Below are the code and all the weights of a small trained network. Each question names an input and a target symbol and asks about switching units off, where a switched-off unit gives its printed mean instead of its output.

import numpy as np


def w(rows, s, z=0):
    codes = np.array(rows[::2]) - 128.0
    scale = np.full(codes.shape[1], s)
    scale[-1] = z or s
    return codes * scale


def f(y):
    return y / 2 * (1 + np.tanh(0.7978845608 * (y + 0.044715 * y**3)))


def softmax(a):
    e = np.exp(a - a.max(-1, keepdims=True))
    return e / e.sum(-1, keepdims=True)


def log_softmax(a):
    a = a - a.max(-1, keepdims=True)
    return a - np.log(np.exp(a).sum(-1, keepdims=True))


def net(x, mask):
    ids = ['αβγεζηθπσω'.index(c) for c in x.split()]
    T = len(ids)
    res = E[ids] + P[:T]
    u = 0
    for l in range(2):
        r = res
        for j in range(3):
            rows = slice(2 * j, 2 * j + 2)
            q, k, v = (r @ M[l][rows].T for M in (Q, K, V))
            z = softmax(np.where(np.tri(T) > 0, q @ k.T / 2**0.5, -1e9)) @ v
            o = O[l][rows]
            res = res + np.where(mask[u + j], z, o[:, -1]) @ o[:, :-1]
        u += 3
        y = f(res @ A[l][:, :-1].T + A[l][:, -1])
        res = res + np.where(mask[u : u + 8], y, B[l][:, -1]) @ B[l][:, :-1]
        u += 8
    return log_softmax(res[-1] @ U[:, :-1].T + U[:, -1])


Q, K, V, O, A, B = {}, {}, {}, {}, {}, {}
E = w([
[141,142,127],'α',
[103,121,131],'β',
[115,124,132],'γ',
[108,121,129],'ε',
[139,152,129],'ζ',
[135,132,121],'η',
[171,97,157],'θ',
[4,137,84],'π',
[179,110,195],'σ',
[75,200,157],'ω',
],0.021)
P = w([
[138,113,93],'0',
[135,117,61],'1',
[163,164,201],'2',
[84,94,195],'3',
[128,118,23],'4',
[153,170,212],'5',
[56,92,199],'6',
[124,122,8],'7',
[161,191,224],'8',
[66,101,190],'9',
[120,121,1],'10',
],0.0092)
Q[0] = w([
[170,211,170],'0.h0',
[2,72,201],'0.h0',
[229,136,219],'0.h1',
[117,111,233],'0.h1',
[46,89,127],'0.h2',
[224,212,134],'0.h2',
],0.021)
K[0] = w([
[124,73,202],'0.h0',
[218,71,134],'0.h0',
[229,96,119],'0.h1',
[152,85,197],'0.h1',
[71,127,148],'0.h2',
[253,185,101],'0.h2',
],0.024)
V[0] = w([
[86,162,117],'0.h0',
[156,61,126],'0.h0',
[100,3,175],'0.h1',
[60,218,175],'0.h1',
[139,93,202],'0.h2',
[178,111,147],'0.h2',
],0.006)
O[0] = w([
[67,36,70,110],'0.h0',
[223,194,113,148],'0.h0',
[103,203,224,247],'0.h1',
[158,226,3,215],'0.h1',
[92,117,82,108],'0.h2',
[50,34,130,25],'0.h2',
],0.0034,0.0015)
A[0] = w([
[91,148,169,68],'0.n0',
[252,89,42,97],'0.n1',
[113,1,159,140],'0.n2',
[68,184,83,3],'0.n3',
[227,146,101,19],'0.n4',
[124,134,132,130],'0.n5',
[108,158,180,78],'0.n6',
[70,146,151,6],'0.n7',
],0.01,0.0031)
B[0] = w([
[185,115,106,171],'0.n0',
[99,215,185,217],'0.n1',
[137,222,72,231],'0.n2',
[236,148,111,249],'0.n3',
[106,25,234,101],'0.n4',
[130,124,125,137],'0.n5',
[186,147,90,202],'0.n6',
[235,5,125,138],'0.n7',
],0.015,0.002)
Q[1] = w([
[85,213,181],'1.h0',
[172,45,219],'1.h0',
[166,90,157],'1.h1',
[188,114,206],'1.h1',
[140,167,172],'1.h2',
[132,3,154],'1.h2',
],0.014)
K[1] = w([
[50,227,160],'1.h0',
[147,131,248],'1.h0',
[104,124,188],'1.h1',
[144,144,222],'1.h1',
[182,162,151],'1.h2',
[16,101,161],'1.h2',
],0.013)
V[1] = w([
[254,152,222],'1.h0',
[214,133,89],'1.h0',
[60,213,150],'1.h1',
[48,206,149],'1.h1',
[171,98,153],'1.h2',
[152,56,36],'1.h2',
],0.0082)
O[1] = w([
[116,254,141,215],'1.h0',
[95,159,179,255],'1.h0',
[43,123,167,180],'1.h1',
[61,132,173,142],'1.h1',
[142,155,112,182],'1.h2',
[94,132,52,172],'1.h2',
],0.0092,0.0025)
A[1] = w([
[204,136,112,103],'1.n0',
[141,86,168,240],'1.n1',
[100,170,133,63],'1.n2',
[105,128,148,38],'1.n3',
[45,79,128,70],'1.n4',
[97,152,55,206],'1.n5',
[116,5,111,5],'1.n6',
[112,117,47,3],'1.n7',
],0.015,0.0045)
B[1] = w([
[77,103,126,221],'1.n0',
[156,245,96,155],'1.n1',
[125,86,137,183],'1.n2',
[137,111,187,125],'1.n3',
[57,152,70,162],'1.n4',
[144,55,137,253],'1.n5',
[250,141,142,136],'1.n6',
[184,203,173,184],'1.n7',
],0.023,0.0071)
U = w([
[120,186,122,104],'α',
[185,181,85,116],'β',
[147,158,77,87],'γ',
[173,172,78,97],'ε',
[102,144,148,194],'ζ',
[87,151,110,101],'η',
[121,133,253,128],'θ',
[229,94,161,152],'π',
[192,208,195,42],'σ',
[101,37,129,253],'ω',
],0.0069,0.0043)

Each question gives the input, a string of symbols that net reads in full, and the target symbol t.
The units are the heads (2 rows each of Q, K, V and O) and the neurons (one row each of A and B). Each row of codes is followed by its name. A weight is (code - 128) times the scale printed after its matrix; where a second scale follows, it is the last column's (O, A, B and U).
mask holds one flag per unit, layer by layer, with each layer's heads first. A switched-off unit (its flag False) gives its mean, the last column of its rows in O or B, instead of its output. The means were averaged over made-up inputs and are rounded, as every weight is.
A unit's drop is (log p(t) with every unit on - log p(t) with that unit switched off) / (log p(t) with every unit on - log p(t) with every unit switched off).
The circuit of an input: a set's keep is (log p(t) with only the set's units on - log p(t) with every unit switched off) / (log p(t) with every unit on - log p(t) with every unit switched off). Starting from the 12 units with the biggest drops (on a tie, the unit counted first), units are removed one at a time, each time the one whose removal leaves the highest keep (on an exact tie, the one counted first), for as long as the keep stays at least 0.8.
circuit, biggest first: the units of the circuit, biggest drop first
top k neurons: the k neurons with the biggest drops, biggest first
k most important neurons of layer l: the k neurons of layer l with the biggest drops, biggest first
which heads matter: for each layer, one digit per head in row order, 1 if its drop is at least 0.15 and else 0, layers parted by /
input β γ ε θ ζ σ ω σ, target ω: circuit, biggest first	(0.n2 0.h0 1.n1 1.n7)
input η ζ β π ζ γ, target ω: top 2 neurons	(0.n3 0.n7)
input θ π β θ θ ζ θ ζ, target π: which heads matter	100 / 011
input ζ β β π η θ, target ω: top 2 neurons	(0.n2 0.n3)
input β ζ β β θ π π θ ζ ω ω, target ω: top neuron	(1.n0)
input ω η ε π ω ω ε π ω ω θ, target ω: top 3 neurons	(0.n3 0.n7 0.n2)
input θ ε β θ π ε α η, target π: top 3 neurons	(0.n3 1.n5 1.n7)
input η η α β η, target η: top 4 neurons	(0.n3 0.n1 1.n4 0.n6)
input ε ε π α γ θ π ε, target π: which heads matter	000 / 001
input ε η β π π π, target ω: which heads matter	011 / 101
input γ β γ γ π ζ α θ, target π: top 2 neurons	(1.n5 0.n2)
input θ π η, target ω: top 2 neurons	(0.n3 0.n7)
input θ β θ γ ω γ ε θ β ε α, target ω: which heads matter	000 / 000
input ω θ β σ σ γ ε ε, target ω: circuit, biggest first	(1.n5 1.n1)
input β ε β θ β ζ θ π σ π γ, target π: top 4 neurons	(1.n5 1.n7 0.n3 0.n7)
input γ θ α η θ π ω σ θ β ζ, target ω: which heads matter	010 / 000
input π β η ζ η β γ θ ζ α θ, target π: top 2 neurons	(0.n2 1.n5)
input α γ θ ω γ, target ω: top 3 neurons	(0.n7 0.n1 1.n5)
input η η β β σ, target σ: circuit, biggest first	(1.n1 0.n4)
input π π π σ γ θ σ α η ω π, target π: top 2 neurons	(1.n7 1.n5)
input θ β θ ε γ σ π ω ε ω α, target ω: 3 most important neurons of layer 1	(1.n5 1.n1 1.n0)
input θ π ζ ω σ, target ω: top 3 neurons	(0.n3 0.n2 0.n7)
input ζ ε θ α π ε ζ α η θ β, target π: top 3 neurons	(1.n5 1.n7 0.n3)
input η η β θ θ ε, target σ: which heads matter	110 / 011
input β ε π, target ω: which heads matter	010 / 101
input σ θ ε π π π ζ ε ω π η, target π: 3 most important neurons of layer 1	(1.n7 1.n5 1.n4)
input θ ε β, target σ: 4 most important neurons of layer 1	(1.n5 1.n0 1.n1 1.n4)
